In the rows, zero is written as 128.
Each row has a class, written as a number after it.
[123 125 146 168 147 111 126 153 126 134 105 140 154 130 137 144 142 119
 164 125 175 141 151 137 109 148 108 132 117 109 146 139 127 159 102  87
 112  91 113  48 146 124 101 148 155  94 102] -> 12
[161 119 117 140 135 119 152 188  99 111 136 121 123 121  98 152  95 110
 121  24 142  89  82 178 105 129 140 125 153 118 119  81 179 110  71 129
  90 130 108 102 145 120 130 137 161 174 122] -> 5
[110 113 123 134 151 125 122 159 100 115 133 133 161 126 131 149 161 125
 121 192 109 150 121 157 118  82  97 145 140  80 133 162 152 155 104  73
  70  73 105  71 126 100 137 144 157  98 101] -> 10
[142 145 125 138 144 126  90 175 120 131 116 143 191  91 123 136 133 121
 154 143 183 133 143 136  76  96 140 168 147  85 138 142 136 150 127  82
  76 112  67 108 122 130 141 131 150  99 132] -> 9
[168  95  87 100 130 127 113 142  61 129 123 119 144  60 138 123 150 109
 161 180  61 165  73 167 126  44 131 127 162 150  93  71 106  89 133 110
 100 139  94 166 141 156 159 154 163 186 107] -> 5
[163 152 117 113 114 102 138 111 124 124 161 144 130 162  94 137 145 128
 109 127 100 109 119 127 132  71 129 180 144 201  63 156 106  92 109  75
 162 122 128 161 154  70 111 132 164 129 185] -> 12
[ 95  91 119 145 113 135 122 131 114  99 160 155 145 130  93 142 156 137
 133 102 142 135 140 134 103 152  96 118 137 112 157 171 150 145  96 118
  98  62 102  78 143 126 116 122 135 124 125] -> 6
[168  66 143 110 133 112 129 130  79 161 100 159 120 137  77  45  47 109
 102  63  90 112 141 162  68  92 137 158 107 117 127 151  99 131 142 163
 110  95  86 111 147 106  98 131 140 205 156] -> 5
[163 132 114 142 113 129  83 111 107  90 172 146  90  86 143 137 126 125
 139 101 155 112 110 168 156 114  94 147 155 114  91  85 140 130  88 163
  78  71 125 108 148 191 123 150 137 149 133] -> 5
[194 165 122 155 125  79 146 149 169 134 119 110 134 133 104 126 157 164
  80  68 160 134  70 143 152 129 103 114 158 152  97 115 109 153 111  96
 137 115  83 103 151 136  73 145 131 133 195] -> 2
[176  73 116 189  83 118 104 120 160 104 132 107  90 133 106 156 140 129
 125  52 153  73 108 151 102 159 124  89 151 162 155 120 132  91 137 149
 140 252 140  72  82 136 116 136 180 173 161] -> 6
[191  99  94  85 148  60  83 135  98 145 119 165 115 149 108 112 138  85
  92  36 142 115 114 180 152 172  84  98 139 151 108 129 133 146 151 111
 117 123 110 135 147 167  93 155 146  74  97] -> 4
[113 113 149 140 122 128 142 131  97 116 134 117 145 148 111 128 141 133
 163 153 130 132 118 132  84 106 109 143 135 111 177 159 144 161 137 100
 107  63  95  83 127 117 103 150 182 137 113] -> 12
[161 120 126 156 109 130 144 131  91 115 158 142 133 121 118 175 141 155
 175 143 131 116 149 142  84 112 102 171 128 102 191 134 122 159 120 136
 100 106 123  76 108 108 149 123 175 112 105] -> 0
[169 130 117 136 117 119 191  97 107 136 161  65 108  79 162 137  47 142
 119 102 121 132  55 166 150 147 128 145 159 137 132 120 118 120 137 155
 104 213  86  83  79 144 112 149 198 159 121] -> 9
[153 141 134 155 150 104 156  65 166 152 148 124 111 143 109 129  42 130
  71  54 143 126 180 168 151 199 127 193 150 143 127 131 113 147 145 106
 142 131 125 207 121 100  67 169 161 158 173] -> 8
[ 95 131 143 104 130 138 118 117  92 100 134 139 139 148 133 128 101 117
 121 130 136 129 118 143  83 122  86 130 138 120 184 146  98 155 118 116
 124  86 114 110 134  96 139 122 135 126 117] -> 3
[161 132  92  98 125 100 103 144 113 113 175 170 109  94  81  79  88 132
 107  21 118  72  93 154 150 143 117 144 104 148 135 131 109 141 114 157
 134 141  98 169 147 125  89 157 159 122 188] -> 3
[140 121 125 121 136 114 108 134  99 168 124 132 155 154 116 101 131 109
 150 155 140 131 158 120  98 129 134 164 121 100 129 168 115 155 128 136
 106 103 101  74 130  93 137 124 171 132 116] -> 9
[141 104 131 153 104 118 118 140  94  71 122 139 150 148 120 165 123 149
 129 154 138 134 135 112  76 113 100 119 146 112 185 175 135 152  97 128
  98 105 118  20 119 154 103 114 165 137 115] -> 6
[168 100 132 154 125 110 106 152  79 122 121 132 155 177 134 175 153 129
 165 156 152 145 145 137  89 129  86 143 161 107 181 137 155 134 112  84
  84  82 104  54 112 110 103 133 159 144 118] -> 4
[132  97 138 137 117 133  97 161 129 103 129 114 167 149 117 144 107 143
 136 184 145 139 148 122  84  99 115 176 141 101 141 144 128 140 139  94
  92  82 102 111 140 128 111 121 144 197 126] -> 5
[122  86 120 124 121 122 131 173  93 105 140 141 136 152 104 125 122  94
 168 177 116 131 161 124  87  92  77 145 134  96 147 172 125 147 135  96
  74  76 123  54 111 122 122 123 154 131  87] -> 5
[123 118 130 122 135 107 119 192 139 127 117 113 152 178 115 110 131 133
 155 172 154 119 138 118 107 122 103 175 104  93 146 196 124 125 122 131
 113 102  99  88 114 107 128  97 164 162 119] -> 12
[141 102 143 130 146 126 109 168  90 121 119 112 144 163 145 149 116 130
 128 132 148 113 133 151  76 108  95 173 158  74 162 134 169 142 123 112
 114 106 112  68  81 107 132 127 155 139  83] -> 7
[140 111 123 143 141 103 113 138 153 150 176  69  94 129  72 166 114 129
 104  36 109  84 146 108 117 166 149 141 122 133  73  94 136 121 124 209
 136 116 114 142 144 144 157 152 153 118 103] -> 6
[199 114  99 154  99  99 112 114 112 122 120 136 138 110 152 127 146 156
 111  51 112 107  84 206 113 119  92 162 131 107 144 137 116 124 124 136
  89 189 128 112 122 151 169 139 158 165 146] -> 4
[186  96 130 165 140 114 100 103 117 129 136 120 145  96 158 175  93 184
 119  67 141 122  97 157 132 150 101 214 110  72 110 163  94 188  96 161
  78  86 124 156 129 106 103 167 140 154 191] -> 2
[162  99 145 130 129 116 126 150 112 139 125 140 117 109 124 112  96 111
 164 159 142 119 172 122 100  92 109 175 109 106 157 144 115 145 131 123
  87  53 103  77 158 106  60 128 144 116 138] -> 8
[ 94 139 120 108 120 128 123 147 128  66 171 106 121  91 100 104  62 109
 107  81 109  95  92 121 139 133 118 151  95 113  90 161 105 152 132 142
  81 171 123 167 144 156 137 167 152 138 133] -> 5
[133  81 128 141 143 131  90 152 129 122 123 134 127 152 108 170 134  95
 156 129 153 136 137  91  84 159 112 108 117 126 114 173 111 148 129 106
  71  75 118  70 155  96 125 129 153 108 106] -> 5
[121 134 124 156 147  80 137 125 116  68 148 111 123 113 109 181 186 134
  70  83 133 119 101 118 106 119 116 126 159 143 139 119 169 141 118 142
 115 180  92  59 151  88 106 153 142 144  97] -> 11
[126  88 128 163 115 121 178 140  95 101 132 111 171 139 128 166 129 159
 176 166 116 128 123 146 103  68  64 124 151 110 138 116 132 139 130 103
 100  99  88  79 121  91  95 132 165 125 115] -> 1
[120  73 144 139 127 112 110 151 102 122 137 119 122 126 195 168 139 140
 126 118 149 119 160 139  98 126  96 113 136  78 174 166 118 157 106 134
 103  68 118  61 124 133 103 151 159 112  95] -> 6
[126  76 149 133 132 128 111 152  68  93 123 128 153 162 125 147 116 127
 120 134 139 127 141 141  72 110  92 154 145  87 152 175 165 158 123 121
  81  70 121  95  97 115 103 118 145 148  93] -> 7
[126 164  86 111 130 105 119 116 131  98 111 132 117 138  72 137 235 150
 140 103 121 109 108 125 173  90  66 197 101 115 127 110 160 138 126 152
 116  92 128  96 139 140 102 152 142 147 173] -> 12
[120 125 135 130 126 111 152 127 101 136 159 132 155 107 180 142 118 146
 128 133 123 136 124 152 116 126 110  90 136 108 162 171 152 153 137 105
 114  82  95 126 132 119  97 136 134 113  99] -> 3
[112 118 129 148 131 138 163 184 139 137 117 107 164 142 130 119 133 138
 158 154 111 153 118 125 121 101  94 134 125  88 133 140 116 155  99 117
 101  52  72  27 123 112 106 126 143 103 121] -> 1
[118  81 141 125 120 121 162 127 106 129 163 118 142 103 130 165 136 134
 148 146 156 145 130 155 103 121 104 185 152 119 178 156 138 157 163  99
  92  79 112 110 121  74  91 125 129 118 116] -> 8
[158 109 159 178 111 108 123  69 111 141 177 115 116 104  95  51  72 133
 148 140 146  86 104 157 107 120 117 129 122 108  68 145 127 121 147 140
  65 170  98 131 166 111  88 148 157 151 148] -> 5
[130  86 159 176 158 120 123 154 105 133 145 119 136 156 112 129  87 139
 137 175 151 128 172 127  59 112 103 149 143  98 156 149 150 168 141 111
  98  58  85 100 119 102 124 112 135  81  89] -> 7
[120  93 137 122 158 105 161 160  81 138  98 163 121 147 144  99 127 139
 125 173 133 140 167 155  83  96 102  85 144  73 197 131 145 144 149 103
 100  77 107  67 148 106 130 122 147 122  71] -> 10
[134  78 110 129 136 128  97 164 103 120 150 128 143 130  96 166 121 109
 148 139 161 147 154 119 105 137  91 170 149 130 162 143 126 170 123 101
  88  98  95 112 140  80 120 133 148 113 137] -> 2
[ 92  88 171 114 117 122 121 171 143 128 149 111 179 181  93  97 141 127
 146 162 146 116 159 105  71 105  91 155 134  98 133 163 112 128 125 113
 110  64  70  90 136 109  88 120 163 133  92] -> 11
[198 136  80 158 135 101 138 126 123 147 130 159 142 133  86 150 174 145
 159  56  79 146 111 163 113 217 146 144 163 132 174  88 101 108  76 131
 142 140 103 145 104 133 116 160 211 178 165] -> 1
[125 124 136 121 108 110 159 131  92 134 149 133 142 163 119 120 150 124
 145 163 152 144 166 144  82 122  95 196 127 132 145 190 159 119 107  75
  71  89 144  74 146 114 121 119 169 144 125] -> 12
[147 105 119 103 122 113 107 148 132 100 120 150 132 148 136 100 134 134
 135 162 150 110 118 144  70 118 107 196 143  71 164 157 116 150 147  79
 102  78 121  98 135 147 105 125 129 124 119] -> 9
[149 116 115 149 129 129 128 146 111 132 134 143 153 132 140 134 103 160
 147 126 154 146 163 126 127 129  91 175 156  75 137 130 123 132  84 131
  81  64  97 110 138 128  85 138 162 136 143] -> 2
[142 105 153 113 111 117 145 168 115 146 110 143 157 141 107  91 170 140
 156 112 150 118 151 108  64  78 100 142 117  99 148 157 138 137 151 132
  97 107 120  18 101 139 111 141 158 133 111] -> 11
[108 103 136 126 133 108 123 148 118 130 135 157 164 163 129 153 132 134
 114 147 137 140 170 156 108 138  92 120 145 114 187 140 164 149 124  80
 151  92  77  51 130 115 107 139 167 127  93] -> 10
[143 133 107  83 110 114 132 188 139 139 152 130 111 104 111 132 177 105
 142  36 135 101 120 142 184 120 118 155 151 111 125 111  87 120 106 153
 123 101 124 101 115 118  71 138 173 110 126] -> 12
[176 122 134 118 139 104  93 148 103 120 139 111 132 142 128 151 104 123
 155 180 181 105 134 120  53 117 111 177 145 108 159 151 142 134 135  95
  68  98  77 104 132 130 108 128 192 117 129] -> 9
[126 110 142 138 122 130 130 178  90 155 134 141 159 136 134 117 175 139
 156 177 148 152 177 125 118  95 134 140 157  65 175 134 131 175 110 121
  63  87 124  30 147  77 119 136 143  95 104] -> 10
[141 137 107 141 128  98 156 139  88  97 149 131 137 150  70 110 116  98
 116 112  85 122 127 177 155  79  63 148 155 152  80 125 134 112  91 121
 106 180  82 115  88 122 140 160 134 132 152] -> 10
[194 142 101 147 134  78 182 159  90 128 131 133 123 152  60 109 124 152
 127  40 164  94 117 140 166 141  96 119 141 108 102 127 138 153  81 165
  81 178 148  73 146  79  98 122 137 149 162] -> 6
[118 130 146 133 112 113 112 120 107 134  88 136 172 147 133 103 118 109
 125  96 147 122 181 137 155 125 129 144 114 101 101 149  91 153 104 178
 109 151 153 119 156 124  88 128 151 135 107] -> 12
[146 150 101 154 110 111 151 106 113 109 177 165  87 155  66  72 168 162
 168  87 153  76 156 151 116 124  60 206 159  79  92  73  92  82 109 164
 109 143 131 105 140  83 164 137 141 156 116] -> 0
[149  78 156 162 124 112 121 148  52 136 133 129 162 177 144 162 153 153
 176 166 142 150 107 143  67 127 105 152 152 101 203 155 147 132 100 122
  97  62  89  33  80 102 114 129 153 136 123] -> 4
[151 104 122 121 137 119 117 159 132 122 131 125 183 163 134 179 121 163
 128 124 140 129 102 128 103 147 101 175 138  77 135 169 154 177 120  73
 125  49 106 128 152  91 100 137 139 151 127] -> 2
[136  99 116 101  68 150  67 116 101 120 164 130 162 134 149  86 144 121
 147 108 138  95  98 172 208 123 103 131 103 142  80 145 117 148  91 170
 119 142 106 161 149 143  94 155 183 151 144] -> 0
[141 124 133 132 135 117 129 132 103 141 116 145 143 182 136  94 140 127
 156 164 135 125 146 137  83 106  92 136 171  63 147 135 123 150 124 104
 102  65 107  37 120 111  96 149 182  76  90] -> 1
[139 107 117 178 103 154 175 112 154 128 110  84 117 136  92 113  95 144
 150  53 101  85  94 132 103 123 106 113 103 118 121 103 112 144 136 157
 110 191 137 145 160 108 166 148 156 134 154] -> 2
[136 101 127 135 125 125  93 133  82 109 125 145 148 119 114 152 156 119
 163 136 124 130 123 126  86  87  99 126 142  90 146 154 106 158 136 143
  80  85  98  64 114 115 134 139 168 133 104] -> 5
[146 150 131 152 144 112 128 151 117 131 125 154 163 118  94 158 136 130
 161 120 178 136 162 127  63 143 118 165 138  99 146 142 130 123 104 111
  74  67 104  81 149 113 140 117 190 117 107] -> 8
[102 110 163 150 108 137  97 147 157 106 145 114 148 137  83 107 173 113
 147 155 129 112 146 104  82 110 116 147 128  98 136 128 106 126 110 120
 104  93 117  69 133 127  87 133 174 158 113] -> 11
[102 185 134 148 127 135 220 131 100 121  93  97  80 145 110  80 150 107
 111  61 134 127 127 134  97 108 124 104 140 123 118  77 177 101 101 141
  71 165 154  62 139 124 155 158 113 145 155] -> 1
[150 152 143 137 105 109 161 190 151 137 182 107 139 101  37  57 129 126
 138  88 111  91 155 136 155  47  86 142 118 127  87  93  95 168 137 123
 131 101 107  88 119 124 106 153 187 197 152] -> 11
[112 108  98 139 113  97 126 141 118 103 143 163 173 157  53 119 159 101
 119  86 107 129 174 154 153 187 140 115 166 114 138 107 168 156 137 137
 128 201 135 142 137 142 110 149 116 115  68] -> 10
[108  60 142  99 157 106  87 136 126 129 150 124 108 111 135  79 120 127
 102 115 172  61 101 153 142  93 126 153 119 123 101 109 108 132 163 150
 134 186 137 182 130  78 101 158 151  88 126] -> 11
[147 172 165 157 135 108 127  14 114 124 125 101 112 108 104 143 141 145
 142 101  97  92  90 144  84 147  81 158 112  54 152 107  90 183 151 167
 117 144 128  73 139  90 108 168 167 137 135] -> 1
[121 107 127 143 125 128 203 132  69  93 144 125 143  94 120 152  40 133
 118  48 157 144  68 152 151 137  95 110 147 174 131 122  98 169  83 141
 101 190 107 113 131  95 117 141 126  65 152] -> 2
[137 119 156 146 136 102 125 141  97 138 124 122 160 143 123 115 116 121
 148 150 152 130 131 146  57 105  87 173 128  98 150 150 117 164 119  96
 119  70  54  15 118 113 120 141 151 141 122] -> 9
[144 118 112 144 137 117 143 122 106 165 145 158 148  56  64 113 123 149
  78  29 110 146  92 153 164 156 179 138 114 140 107 107 110 157  66 154
 126 123 137  39 174 100  87 135 163 108 151] -> 6
[147 140 130 139 130 109 107 140 117 116 147 144 143 140 112 183 164 119
 158  97 169 136 158 110  94 170  85 126 180  79 134 121 123 149 105 106
  99  47 107 101 153 119 103 140 143 118  91] -> 2
[107 132 158 120 110 110 162 167 104 115 147 138 147 178 136  87 148 122
 126 123 169 112 162 126  98  87  80  92 139 135 178 172 124 198 143  85
 148 141 124  42 131  61 152 141 162 168 113] -> 11
[143 134 136 148 151 120 162 116 110 124 152 121 129 123 118 148  95 144
 163 155 168 142 116 115  81 154 113 134 160 102 157 150 162 144 147 103
  68  62  77  90 154 110 103 141 177  86  86] -> 8
[158 106 129 145 122 112 110 108  84  92 138 130 134 134 144 174 127 147
 128 172 141 144 121 136  94  98  92 136 162 115 150 155 145 173 133 129
  92  63 115 138 134 144 124 126 130 124 123] -> 2
[144 162 139 161 125  86 171 160 103 105 178 103 115 111  68  66  99 131
 152 114 140 110 104 138 159 120  67 103 152  83 116 103  85 147 129 120
  73 131  88 104 142 107  89 138 150 146 120] -> 4
[136 108 100 114 140 123 148 160 133 153 144 136 143 127  92 132 156 139
 141 122 149 136 107 166 188 129  88 145 155 114 106  97 134 116 117 106
 102 142 119  79 105  88 111 132 153  99 128] -> 10
[171 168 145  87 117 112 155 126 156 126 147  97 114 139  79 104 123 131
 131 106 141 110 121 109 103 122  83 171 163 115 116 104  62 124 161 116
 114 166 150 101 103 130 126 144 180 161 115] -> 11
[ 93 125 163 115 151 112 164  91  38 121 142 115  83 146 100  88 143 104
 115 124 119 117 107 160 123 109 116 114 131 123 160 125 120 170 145 179
 119 112 111 179 108  72 122 146  99 125 125] -> 0
[107  97 132 127 139 106 130 157 109 119 110 117 128 177 117 125 173 104
 134 154 156 129 127 137  75 123 103 155 137 109 138 171 132 127 121  95
  84  94 137  62 146  90 133 118 161 115  78] -> 12
[134 113 131 158 138 128 155  99  91 109 125 148 155 128 103 157  81 155
 158 153 126 152 144 116  76 147 102 144 135  78 164 155 152 134 140 112
  76 102 104  66 132 111  97 124 166 187 100] -> 5
[137 123  89 132 130 131 156 130 106 139 113 122 120  79 137 128 137 133
 113  82  95 149 113 172 195 110  93 159  80 156  84  83  89 121  77 163
 112 145 130  94 135 146 142 152 162 138 135] -> 0
[124 123 113 115 135 115 139 133 104  99 126 109 152 127 100 160  81 151
 158 118 161 108  74 131 153 141  94 138 130 157 101  40 162 103 128 163
 167 198 104  76 113 141 114 142 163 126 110] -> 1
[101 115 117 104 139 121 119 130 125 142 129 119 161 131  87 126 142 108
 130 135 138 130 110 124  92 130 110 166 133  95 141 167 143 135 163 112
 113 121  65  38  99 100 114 122 172 107  93] -> 9
[150  96 119 126 134 119 131 160  85 117 121 162 141 129 175 200 125 134
 140  91 158 154 136 118  92 163 109 137 138 103 162 194 123 168 106 122
  93  84 152  71  94 124 140 138 143  92 111] -> 2
[ 89 115 150 107 139 127 130 140  84 107 162 145 115 134 147 145 138 136
 127 164 172 146 169 144 100 146 109 186 123 103 156 156 151 145 121 113
  78  29 146 156 104 157 121 140 112  97 104] -> 0
[122 143 147 128 117 106 130 169 163 142 152 109 116 127  54 113 191  93
 104  68 175 122 119 164 147 207 130 106 132 114 147 143 156 146 136 101
  84 169 145 111 107 101 113 125 125 185 161] -> 10
[176 155 154 146 104 114 206 120 130 144 153 109 101 107 129 158  75 173
 123  38 186  92 158 155 170 155 124 129 138 124 133  67 122 127 133 164
 122 170 158 149 125 109  67 124 141 162 145] -> 0
[120 146 111 194 150 116 131 117 156 135 146 129 119 142 108  63 120 147
 138 153 127  87 120 146 171 103 111 120 146  75 121  79 162 146 105 140
 152 122  68 158 180 100  88 141 110  81 147] -> 2
[164 109 114 180  93 104 127 102  92  97 156 118  98 138  84  94 129 154
 117  84 152 122 114 174 121 159 104 156 162 138 129 115 135 104  83 190
  92 182 145  80  85 177 146 142 161 230 168] -> 6
[150  82 112 132 125 130 111 173 116 107 123 132 159 136 133 150 133 141
 147 132 145 147 120 123  93 115  85 178 146  99 133 151 140 147 105  76
  79  56  90  92 140 133  89 158 136 122 143] -> 2
[128 173 102 113 150  94 134  92 128 126  98 130 181 141  86  97 126 129
  77  57 144 124 103 151 107 145 116 154 177  85  85 134 123 135 182  93
 133 209  88 107 109 106 137 168 179 161  92] -> 9
[139 133 137 155 125 103 108 157 104 109 128 110 179 118  86 145 140 114
 169 148 151 126 149 114  50 119  98 172 128  80 134 143 136 156 142  84
  86 117  81  26 117 123 126 152 186 184  98] -> 9
[127 165 113  88 108  93 144 136 117 113 147  87 161 102 120 120 124 136
 108  76 154 116  82 162 187 142 110 126 152 128 119  89 123 161 158 152
 152 187  99 132 103 180 109 155 181 173 107] -> 9
[121  91 145 114 148 103 119 144  91 127 115 151 147 160 116 114 126 125
 133 162 168 134 159 134  46 141  98 141 145  83 185 174 148 150 141  73
 113 103 113  70 136 104 121 123 111 119  96] -> 6
